(in the rows, 128 means zero)
Each row of numbers belongs to one of the nodes below and depends on some of the facts about them. Some rows are named. Which node is each other row?

Facts:
losos (δ a) (β 626) (ξ bribre)
studon (δ b) (β 884) (ξ kluzur)
bribre (δ a) (Θ tode) (β 884)
biples (β 884) (ξ pegi)
virosken (δ b) (β 626) (ξ fliflol)
stigel (β 626)
pepludri (δ a) (β 884) (ξ rogrek)
klupes (δ c) (Θ triflasir) (β 626) (ξ kastum)
tapo (δ a) (Θ skinefi) (β 558) (ξ zunor)
romol (δ a) (β 884)
remum (δ b) (β 626) (ξ dromer)
zasu (β 626) (ξ boklo)
zudu (δ f) (Θ bozuk) (β 558)
taplel (β 884) (ξ brivegrer)
budrobon (δ a) (β 884)
vuki (δ a) (β 884) (ξ tode)
plalos (β 626) (ξ dregu)
truma (δ a) (Θ grikle) (β 884)
gritu (δ c) (Θ piplar) (β 884) (ξ drestul)
klodrufar (β 626)
dripla (δ a) (Θ virosken) (β 626)
boklo (δ f) (Θ mostuk) (β 558)
drestul (δ a) (β 884) (ξ tratrogri)
zazi (δ a) (β 558)
viparim (β 884) (ξ sibrik)
katregral (δ a) (β 558)
zunor (β 558) (ξ zazi)
stogra (δ a) (β 626) (ξ faklak)
redra (δ a) (β 558) (ξ budrobon)
guber (δ c) (Θ drestul) (β 884)
motar (δ a) (Θ daflostis) (β 558)
zutem (δ c) (β 884) (ξ guber)
tropalo (δ a) (β 884) (ξ vomom)
skinefi (δ e) (Θ soviflas) (β 884)
dokle (β 626) (ξ pligen)
gedre (δ b) (β 558)
rotol (δ a) (Θ pagruk) (β 558) (ξ plebrul)
mesigun (δ a) (β 884) (ξ kletruk)
breplem (δ b) (β 884) (ξ ratrum)
febok (β 884) (ξ valun)
voba (δ b) (Θ kotekur) (β 884) (ξ rotol)
drobe (δ c) (Θ klupes) (β 884) (ξ breplem)
pivo (β 884) (ξ favu)
kletruk (β 884)
kaman (β 626)
getriruk (δ a) (β 626)
gogriki (δ c) (Θ faklak) (β 884) (ξ klebrubis)
fliflol (δ a) (β 626) (ξ febok)
neru (δ a) (Θ bazol) (β 626) (ξ klagek)
flatoplos (δ c) (β 558)
skapi (δ a) (Θ drobodam) (β 558)
dete (δ b) (Θ romol) (β 884) (ξ groruk)
trodragim (δ b) (Θ kluzur) (β 558)
skefubre (δ a) (Θ flupli) (β 558)
nidron (δ d) (Θ flatoplos) (β 884) (ξ zodro)
radi (β 626)
groruk (δ c) (Θ rotol) (β 626) (ξ flatro)
toklel (δ a) (Θ rogrek) (β 884) (ξ plekler)
selur (δ a) (Θ ratrum) (β 558)
nitrosis (δ a) (β 558)
borevul (β 558) (ξ sebre)
favu (δ d) (Θ tukos) (β 558)
vuno (δ a) (Θ truma) (β 626)
skadol (β 884)
dromer (δ b) (β 558) (ξ pagruk)
kastum (β 626) (ξ radi)
gofera (δ b) (Θ bribre) (β 558)
fudris (δ a) (Θ goten) (β 884) (ξ flistel)
fatom (β 558) (ξ tapo)
vuzuses (δ a) (β 884)
gesko (δ d) (β 626)
pagruk (δ f) (β 884) (ξ bodruk)
gruzek (δ d) (β 626)
tukos (δ a) (β 884) (ξ gruzek)
kopli (β 884) (ξ bresos)
goten (δ e) (β 558)
plebrul (δ b) (β 626)
ziflur (β 884) (ξ brezel)
valun (δ a) (Θ vuki) (β 626) (ξ moko)
feki (δ b) (β 884)
stelas (δ f) (β 884) (ξ drobodam)
brese (δ a) (β 558)
trivu (δ c) (β 626) (ξ drutra)
grakul (β 558) (ξ pivo)
tepluplun (δ a) (Θ stimas) (β 558) (ξ skinefi)
bodruk (δ c) (β 558)
flistel (δ d) (β 626) (ξ plalos)
bazol (δ f) (β 884) (ξ trivu)
greflo (δ c) (β 558)
gefar (δ b) (β 884) (ξ mostuk)
stoge (δ c) (Θ molim) (β 884)
keles (δ c) (Θ tratrogri) (β 884)
flupli (δ e) (β 558) (ξ potru)
daflostis (δ a) (Θ fudris) (β 626) (ξ stogra)
molim (δ b) (Θ keles) (β 884)
flupen (β 884) (ξ vuno)
togi (δ f) (Θ stoge) (β 884)
kluzur (δ a) (Θ neru) (β 626) (ξ muflal)
skifim (δ c) (β 884) (ξ zavi)
grubror (β 884) (ξ losos)
rogrek (δ a) (Θ vuzuses) (β 884) (ξ selur)
brivegrer (β 558) (ξ motar)
gepuzen (δ e) (β 558)
sebre (β 558) (ξ drobe)
draple (δ c) (β 626)
kekli (δ b) (Θ troflem) (β 884)
vimam (δ e) (β 626)
stimas (δ f) (β 884) (ξ kopli)
troflem (δ d) (Θ gofera) (β 884)
skazur (δ a) (β 884) (ξ biples)
zavi (δ a) (β 626)
saflan (β 884) (ξ gogriki)
ratrum (δ b) (β 884)
brezel (δ a) (β 884) (ξ troflem)
sibrik (δ c) (β 626) (ξ flatoplos)
bubros (δ c) (Θ vimam) (β 626) (ξ mugomem)
muflal (β 884) (ξ gesko)
tode (δ a) (Θ guber) (β 884)
drobodam (δ b) (Θ gesko) (β 884) (ξ brese)
pligen (β 626)
brazuras (δ b) (β 626)
vilar (δ a) (β 884)
mugomem (β 884)
fiskur (δ c) (Θ skazur) (β 558) (ξ kaman)
zodro (β 626) (ξ brazuras)
dregu (δ b) (Θ tepluplun) (β 558) (ξ katregral)
grikle (δ a) (Θ zavi) (β 558) (ξ tepluplun)
drutra (δ a) (β 558)
fazu (β 626) (ξ bugar)
tratra (δ a) (β 884) (ξ voba)
vomom (β 884) (ξ tratra)
klebrubis (β 626)
kitrok (β 558)
soviflas (δ d) (Θ skefubre) (β 558)
bresos (δ b) (Θ valun) (β 884)
skepo (δ a) (β 884) (ξ klupes)
mostuk (δ a) (β 558) (ξ kaga)
faski (δ a) (Θ tropalo) (β 626) (ξ gefa)
gibril (δ f) (Θ bresos) (β 626)
gefa (δ a) (β 884) (ξ goten)
moko (δ a) (Θ gibril) (β 884)
bugar (δ a) (Θ katregral) (β 626)
triflasir (δ e) (Θ favu) (β 884)
piplar (δ a) (β 626)
kotekur (δ a) (β 626) (ξ stimas)
bozuk (δ a) (β 626) (ξ stigel)
sokli (β 884) (ξ grakul)
dipinur (δ e) (β 626)
flatro (δ a) (β 884) (ξ daflostis)
pegi (δ a) (β 884)
kaga (δ b) (β 626) (ξ plode)
fladus (δ a) (β 626) (ξ dete)
plode (δ e) (β 558)
tratrogri (δ e) (Θ dete) (β 626)
brebir (β 626) (ξ gibril)
klagek (β 884) (ξ gritu)
faklak (δ a) (β 558)
brister (δ e) (Θ toklel) (β 884)
plekler (δ d) (β 884) (ξ zasu)
potru (δ e) (β 884) (ξ dipinur)

Some rows with their names:
trodragim: [138 158 180 168 104 110 117  93 135 140  89 116 160 150 130 111 120 142
 115 131 125 151 134 139 112 118 147  97 133]
kluzur: [ 72 121 131  98 143 155 130 134 129 111 153 120  88 146 120 144 129 107
 153 130 100 108 129 115 101 163 122 132 122]
flistel: [ 95 139 143 125 149 156 129 124 170 114 174 133 133 196 116 148 137 207
 153 156 117  79 134 102 115 157 100  92 117]
gefar: [159 135 126 144 126  93 123  94 119 147 125 151 149 122 123 106 140 197
 129 130 166 152 138 115 143 122 134 110 133]
tropalo: [ 89 120 115 110  98 134 130 131 145  97 119 129  64 112 130 122 130 120
 158 124 135  77 137 127 134 134 130 143 112]
faski: [ 55 120 136 103 140 154 127 119 137 109 148 111  89 142 122 144 124 114
 162 128 102 108 134 117  99 161 128 130 121]
borevul: [127 134 139 118 121 109 117 135  85 120 129 127 136 149 143 126 115  97
  82 139 119 127 117 131 124 127 138 123 119]
pepludri: [ 79 120 119 106 113 118 131 137 146  83 131 144  75 140 126 127 129 130
 155 126 134  83 128 140 138 124 129 146 112]
boklo: [137 144 156 157 110 115 123 109 139 156  83 110 157 142 145 124 119 116
 115 130 118 148 135 142 125 126 140 102 136]
bozuk: [ 71 123 138 102 138 152 131 130 134  98 154 117  84 152 116 141 126 114
 160 128  97 102 128 118  95 155 124 135 119]
getriruk: [103 121 104 112 161 179 135 153 158 149 151 118 132 114 129 167 124  72
 136 127 106  92 127 143 114 157 121 138 135]
mesigun: [106 113  88 101 123 130 129 143 150 131 135 140  91 113 142 135 132 116
 139 130 140  86 132 142 150 135 126 141 120]
goten: [229 169 171 183 108  84 133 110 107 170  92 132 193 173 119 103 135 166
  97 135 125 178 127 121 129 104 123  86 146]
kastum: [116 119 125 116 166 145 124 127  99 125 166 128 147 118 121 143 125 131
 118 131 121 151 118 108 107 151 124 128 129]
keles: [180 110 108 149 125 119 140 159 121 118 113 125 146  97 129 118 134 132
 128 116 132 180 118 120 154  93 118 155 134]
gogriki: [121  99 118 141 119 104 121 106 106 109  97 117 126  97 140 110 125 167
 145 117 142 196 136 106 150 116 131 139 126]
bazol: [181 127 108 129 120  98 135 129 116 152 127 143 130 130 129 108 148 166
 134 130 148 146 136 109 150 124 118 121 132]
ziflur: [130 113 108 118 130 122 120 129 117 121 141 138 129  89 136 120 131 142
 119 126 155 136 128 122 146 119 133 144 122]

Rows to name:
No name comes twice in this set of rows, the named rows included.
[149 132 133 148 158 150 134 112 136 169 126 114 167 111 121 140 134 128
 137 125 118 166 134 119 113 144 125 113 147]  gibril
[ 86 140 142 104 103 119 125 145 122  94 124 127  86 194 139 140 111  94
 117 138 101  71 120 146 119 134 126 127 112]  redra
[230 157 158 173 153 113 143 114 104 165 137 140 196 155  90 111 148 179
 128 131 119 205 125 102 108 121 112 100 155]  tratrogri
[117 144 129 129 157 168 137 126 166 160 151 130 140 135 115 153 134 109
 143 131 119  85 132 148 107 155 125 113 138]  gruzek
[167 160 157 161 118 110 123 110 123 154 108 129 174 158 131 122 119 134
  96 136 129 136 125 146 126 116 135  99 138]  gedre
[126 108 127 117 174 115 129  96  84 154 152  93 134 120 136 127  98 210
 156 105 113 189 135  90 112 129 116 138 144]  groruk
[123 120 101  80 156 145 141 164 112 157 157 132 102 141 127 149 144  52
 123 131  99 118 122 126 111 165 119 142 134]  valun
[227 143 118 115 127  81 145 138  98 173 169 150 134 144 116  90 143 215
 125 125 153 120 133 105 142  95 106 124 139]  dete
[123 144 149 109  98 137 137 177 140 105 119 120  95 176 130 136 121  59
 114 135  89  69 116 155 118 113 119 140 118]  skefubre
[105 111 137 131 167 164 120 138 139  93 188 116 169 155 123 149 128 210
 123 154 118 138 120  77 128 141  96 108 112]  plalos
[154 135 136 147 116  97 123  91 127 145 116 140 138 115 122  95 144 191
 140 128 161 158 145 112 138 120 136 107 130]  drobodam
[172 128 108 101 103 141 154 211 155 103 154 148  88 145 111 127 148  80
 129 127 114  60 117 145 141  94 102 163 120]  romol
[138 107 124 157 117 122 129 129 130 107  92 117 141  85 129 114 125 151
 145 112 134 193 127 126 150  96 131 151 132]  stoge
[130 136 146 134 121 132 120 144 118 121 122 118 151 132 137 133 111  80
  84 131 116 120 112 148 123 114 134 126 125]  kitrok
[132 118 138 157 159 142 133 128 109  98 127 116 162 124 110 146 113 138
 140 117 103 196 113 115 117 125 119 138 138]  draple

The same nodes again, as new rows of numbers:
Named rows:
skefubre: [177 134 115 168  95 111 178 119  78 129 114 127 114 128 128 131 118 163
 125 131 154 157 140 122 119  96 137 123 135 146 110 145 134 131 135 131
 113  97 134 138 166 159 116 145]
bribre: [140 156 108 152 105 120 184 140 128 155 147 101 107 166  86 170 119 135
 109 137 140 133 130 109  95 127 117 131 138 132 151 142 132 127 125 172
 118 106 112 135 159 174  88 174]
tapo: [165 152 105 132 145 138 156 135 121 114 111 114 115 138 159 154 142 139
 135 125 161 158 129 105 104 110 121 130 138 159 123 158 140 121 167 151
  73 136 140 134 167 155 133 165]
getriruk: [183 141 131 117 120 108 151 130 118  83  94 117 119 135 163 139 142 164
 114 124 163 122 157 131 123 105 143 126 117 173 133 181 151 141 130 130
  82 134 114 142 128 158 136 177]
katregral: [170 150 111 133  88 119 143 120  94 123 102 119 136 140 165 140 115 138
 148 148 122 176 125 159 114 105 114 126 143 156 103 177 183 118 154 169
 101  81 125 109 206 161 114 139]
mesigun: [123 166 103 165 108  81 166 144  88 152 122  97 118 154 116 148 104 125
 134 122 151 135  94  95 103  96 126 120 140 136 119 113 100  98 122 157
  93 108 127 122 147 186 115 139]
selur: [170 153 103 132 139 152 148 140 122 126 122 112 117 139 152 153 148 139
 137 134 153 163 144 115 111 123 124 125 135 157 133 159 155 123 171 155
  65 126 135 135 176 150 127 176]
motar: [169 145 100 154 122 143 134 144  82 134 116 112 127 133 153 129 138 141
 147 132 147 173 142 127 121 109 135 114 133 150 129 141 164 106 159 145
  63  99 140 124 181 147 127 154]
brazuras: [128  90 162 110 126 139  77 113 153 112 138 152 168 102 153  83 138 130
 132 137 101 131 181 158 193 181 158 126 111 122 127 124 173 134  92  64
 163 139 127 109  98  76 154 103]
gedre: [110 101 142 114 159 162 114 100 188 126 154 156 154 107 136 125 135 120
 133 139 108 144 150 112 162 190 128 149 136 117 109 125 127 153 121  88
 181 169 144 130 119  74 145  98]
groruk: [149  93 143 114 145 122  51 169 118 101 107 131 153 145 174  61 144 118
 116 139 136 123 149 176 204 117 121  81  86 148 102 110 136 180 139 133
 141 145 176 156  77 115 152  94]
bodruk: [142 107 119 132 128 157 103 118 124 156 130 143 139 116 124  93 146 121
 151 136 110 148 144 164 137 129 134 112 129 114 114 121 152 140 142 102
 164 134 128 130 156  83 132 108]
troflem: [ 72 125 129 133 130 145  92 136 167 176 179 127 160 134 104 116 116  87
 144 143  89 140 131 126 163 188 128 129 134  93 135  77 138 110 100 107
 172 133 136 102 130  95 126  92]
nidron: [ 56 133 128 131 147 117  92 130 163 157 158 127 162 131 128 117 110  82
 151 126 105 133 102 104 155 170 124 132 141 103 110  64 102 102 105  98
 160 163 152  98 115 109 144  75]
goten: [162 108 135 155 111 152 154 122  80 121 131 148 116 102 117 127 121 162
 114 137 122 155 145 126 130 125 135 137 128 123 132 147 151 120 132 143
 115  67 126 125 142 130 114 135]
dipinur: [166 115 145 126 113 132 116 133  82  88 106 137 129 102 154 113 131 160
 117 130 131 131 161 146 147 121 154 127 111 144 148 166 175 111 119 129
  80  79 116 114 111 137 138 148]
pagruk: [ 83 127 140 123 145 141 138 123 176 142 170 133 134 128 100 152 115 108
 115 137 102 126 118  95 134 183 116 154 141 100 141 111 113 119 103 135
 159 132 131 113 110 123 118 116]
taplel: [ 91 134 128 114 147 132 131 127 148 137 130 129 109 130  98 143 127 104
 126 116 118  96  80 120  94 112 106 133 137 103 130 115  85 126 134 150
 151 145 123 130 111 127 120 116]

Rows to name:
No name comes twice in this set of rows, the named rows included.
[158 120 128 128 145 169 151 125 122 112 132 140 111 110 134 151 140 147
 118 137 126 153 141 110 118 140 123 146 132 134 145 165 149 125 149 156
  96  98 127 129 143 126 122 156]  plode
[105 108 134 104 171 169  97 110 195 122 156 149 155 110 154 126 141 106
 143 137 108 149 143 110 159 191 123 147 138 119 113 115 130 136 135  91
 155 174 153 124 124  73 153  97]  trodragim
[100 155 118 124 151 140 137 152 132 128 141 110 113 139 125 167 120 111
 122 125 127 129 100  92 105 137 110 142 139 123 154 126 117  96 142 182
  76 112 130 113 127 157 121 147]  brister
[139 151 113 159 137 112 152 192 117 138 140  91 118 201 115 150 116 121
  88 153 157 140 110  94 152 123  87 103 109 152 127 124  97 164 141 228
 104 108 164 166 109 198 103 147]  flatro
[155 111 140 139 126 132 193  98 117  91 121 154 101 102 122 153 118 167
 100 127 139 135 127  96 110 114 123 157 138 131 117 164 101 145 128 138
 138 103 130 145 120 142 120 136]  flupli
[ 81 119 145 150 118 109 144 116 137 142 159 140 139 118  96 129  90 115
 119 129 106 124 106  95 144 154 127 146 138  96 116  88  92 108  84 119
 171 114 141 108 102 132 122  87]  bazol
[136 111 118 131 131 157  97 120 127 154 133 140 138 117 128  95 145 118
 153 133 110 147 143 165 138 128 133 111 128 115 118 116 153 137 149 102
 159 134 136 128 160  82 132 109]  flatoplos
[143 149 112 180  76 101 186 137  88 166 146 105 113 158  76 146 104 145
 111 138 137 138 131 120 111 110 128 120 132 123 141 124 134 119 106 161
 130  78 109 127 162 180  86 156]  tode

The same nodes again, as new rows of numbers:
Known rows:
zasu: [ 97 135 104 108 180  98 130 104 104  92 141 111 150 106 145 128 111 149
  77 125 134 118 193 161 127 128 159 143 148 128  67 129  95  95  79 144
 172 175 132  96 170 124 110]
skepo: [138 123 145  93 106 117 142 152 111 141 102 126 149 153 151 131 163 138
 135 134  91 132 112 128 114 112 116 129 114 116 126 139 121  88 139 128
  97 138 131 146 122 137 139]
goten: [171 139 103 151 136 110 147 119 143 158  75 121  85 128 111 128 173 123
 147 111 118 164 102 125  87 126 103 120 118  76 248 169 112  78 127 120
  53 155 162 149 115 177 108]
taplel: [132 122  97 128 142  94 139 136 119  61 138 123 144 154 176 142 114 150
 112 145  84 112 178 165 115 132 156 137 119 138  96 117 105  91 116 164
 144 151 167 122 132 128 112]
flupli: [167 127 114 136 123 113 149 126 131 167  71 112  85 123 115 132 165 149
 152 124 110 159 112 132  82 109 102 123 118  74 251 161  89  84 108 149
  43 169 174 152 109 171 115]
gesko: [153 112 140 141 157 145 151 156  91 186 119 107 129 112  69 123 172 104
 119 102 186 136  71 136 132 127 102 133 166 115  90 137 141 120  81 106
 158 160  86 101 159 183 134]
saflan: [132 122  97 129 142  93 138 137 120  61 137 123 145 154 177 142 112 149
 113 145  85 112 178 166 114 131 156 137 119 139  95 117 105  90 115 165
 144 152 166 121 132 128 112]
pivo: [130 122  97 128 139  94 141 137 119  62 140 123 146 154 177 140 114 149
 110 144  84 111 178 167 113 134 157 138 117 138  93 119 104  91 113 163
 142 151 166 122 134 128 114]
gogriki: [182 106 119 153 118 119 186 156 117 118 123  94 126 145 141 113 152 150
 141 122 140 145 114 163 110 143 122 138 138 122 147 131 121 100 112 130
 132 176 169 125 128 139 113]
tepluplun: [140 122 149  90 113 120 148 156 118 123 110 123 144 155 152 128 158 138
 125 132 103 143 121 121 120 105 114 129 125 114 129 140 124  89 145 123
 103 118 126 142 122 135 144]
kluzur: [104 131 164  66 146 126 142 125 100 154 111 108 151 107 131 112 157 138
 101 112 147 143 136 115 129 101 121 134 151 104  92 152 115  87 106 105
 130 155  98 125 161 130 146]
keles: [181 107  97 177 139 115 156 160 124 135 114 130 100 141 107 144 155 117
 138 126 120 133 103 163  99 141 114 129 120 111 161 122 135 104  97 142
 124 159 155 131 118 184 114]
bugar: [108 151 137  87 153 110 132 105  91 170 110 111 158 112 121 112 164 134
  89 107 153 152 107 125 141 117 117 148 146 113 105 153 119  89 129  76
 149 149  92 108 152 129 126]
bazol: [148 113  99 140 138  99 138 153 124 101 124 136 127 148 143 153 131 134
 121 143  86 108 157 167 104 133 139 128 110 124 118 114 120 101  99 169
 131 163 158 131 128 154 112]
skefubre: [141 131 121 113 123 108 120 150 119 156  98 150 134 151 122 150 169 117
 116 135  86 130 105 132 112 116 107 128 103 110 146 134 133  99 140 127
 101 118 114 137 115 165 129]
selur: [141 139 129 105 112 108 144 138 111 138 110 124 155 158 149 122 166 137
 112 127 108 149  99 134 125 121 113 142 119 123 138 144 125  90 163  99
 116 117 121 126 121 132 125]
pegi: [140 131 129 111 119 111 134 143 110 139 105 134 142 156 144 136 164 124
 126 128  94 139  94 127 120 115 113 135 111 118 131 138 128  85 150 109
 108 119 123 139 114 149 136]
molim: [154 112 124 135 124 124 135 172 105 128 124 134 147 164 128 146 156 108
 131 134 103 115  90 144 125 127 118 129 123 138  84 120 142 107 129 133
 137 121 113 123 124 167 138]

Name these rows:
No name comes twice in this set of rows, the named rows included.
[137 122 156  94 115 112 139 154 119 120 104 109 143 156 156 141 159 142
 132 136 100 144 119 118 133  94 115 116 120 117 130 130 128  79 161 125
 122 128 136 155 126 143 145]  tropalo
[173  98 132 102 192 111 161 129  93 156 114 105 106  98  97 114 114 150
 158 113 182 119 129 129 130 122 127 148 219  91 127 132 137 129  70 126
 150 237 121  82 114  88  87]  groruk
[140 135 128 103 108 111 143 138 110 139 112 124 161 162 159 115 167 134
 122 122 106 144  94 132 120 121 115 139 109 124 129 141 124  83 152  89
 109 123 124 129 119 136 130]  moko
[138 118 155  84 106 123 153 157 118 124 111 121 147 155 156 124 162 142
 126 131 103 141 128 122 116 106 115 129 124 115 126 142 122  88 139 129
  98 124 127 144 127 130 145]  mostuk
[186  96 124 159 118 132 158 193 112 174 112 136 115 149  85 146 181 111
 131 128 130 133  71 156 111 131  89 131 122 115 142 116 152 127 104 132
 130 136 116 126 117 188 132]  favu
[151 126  95 147 138  96 154 133 115  84 137 116 143 156 165 126 130 143
 111 131 111 134 136 166 121 143 141 147 125 139 114 124 117  91 133 125
 155 146 159 113 126 131 107]  togi
[136 151 119 128 174 117 147  80 119 172  83  91  97  85 103 102 166 132
 124  87 177 179 106 114 109 120 113 130 159  73 207 185  98  69 104  85
  91 179 138 125 150 159 112]  dipinur
[106 145 136  90 158 115 122 112  94 170 107 120 147 110 113 124 160 124
  94 110 144 144 109 119 134 109 116 140 143 108 105 150 119  90 117  91
 139 144  90 113 150 145 133]  getriruk
[112 130 152  66 158 116 126 121  95 171 102 118 146 108 115 124 151 135
 116 117 138 130 124 113 132 101 118 137 159 100 102 147 122 101 104 112
 128 169  91 115 146 123 129]  fladus
[147 121 124 136 162 121 173 123 102 148 127  83 128 100 108 103 147 148
 106 104 190 152 126 156 125 137 124 145 170 113 122 143 114 103  80 108
 166 199 133  98 162 138 108]  bubros
[104 129 139  71 142 121 118 131 111 183 109 133 161 111 119 115 163 125
 101 112 137 119 133 124 108 102 113 123 115  99 101 135 111  99  67 105
 103 161  88 116 164 162 133]  valun
[130 112  94 115 126 102 143 145 129  57 152 125 169 165 200 113 111 153
 114 138  98 101 186 167  96 125 155 132  99 137  85 106  88  90  80 148
 116 151 166 109 144 136 119]  febok
[145 123 158 122 114  87 124 175 116 118 115  75 158 168 146 177 160 165
 115 154 119 144 124 142 177  85 111  93 119 150 113  89 140  94 191 143
 218 152 145 144 145 160 126]  voba
[134 131 160 101 124  96 120 156 130 114 102  93 140 161 149 163 161 152
 118 143 110 158 129 111 156  75 108  95 122 122 149 120 128  79 190 131
 155 119 137 155 134 160 139]  rotol
[137 145 127 124 177 121 156  81 124 156  87  87  93  87 110  95 161 131
 125  84 183 185 113 108 110 115 114 129 164  72 201 186 101  63 108  78
  93 172 139 129 150 154 121]  vimam

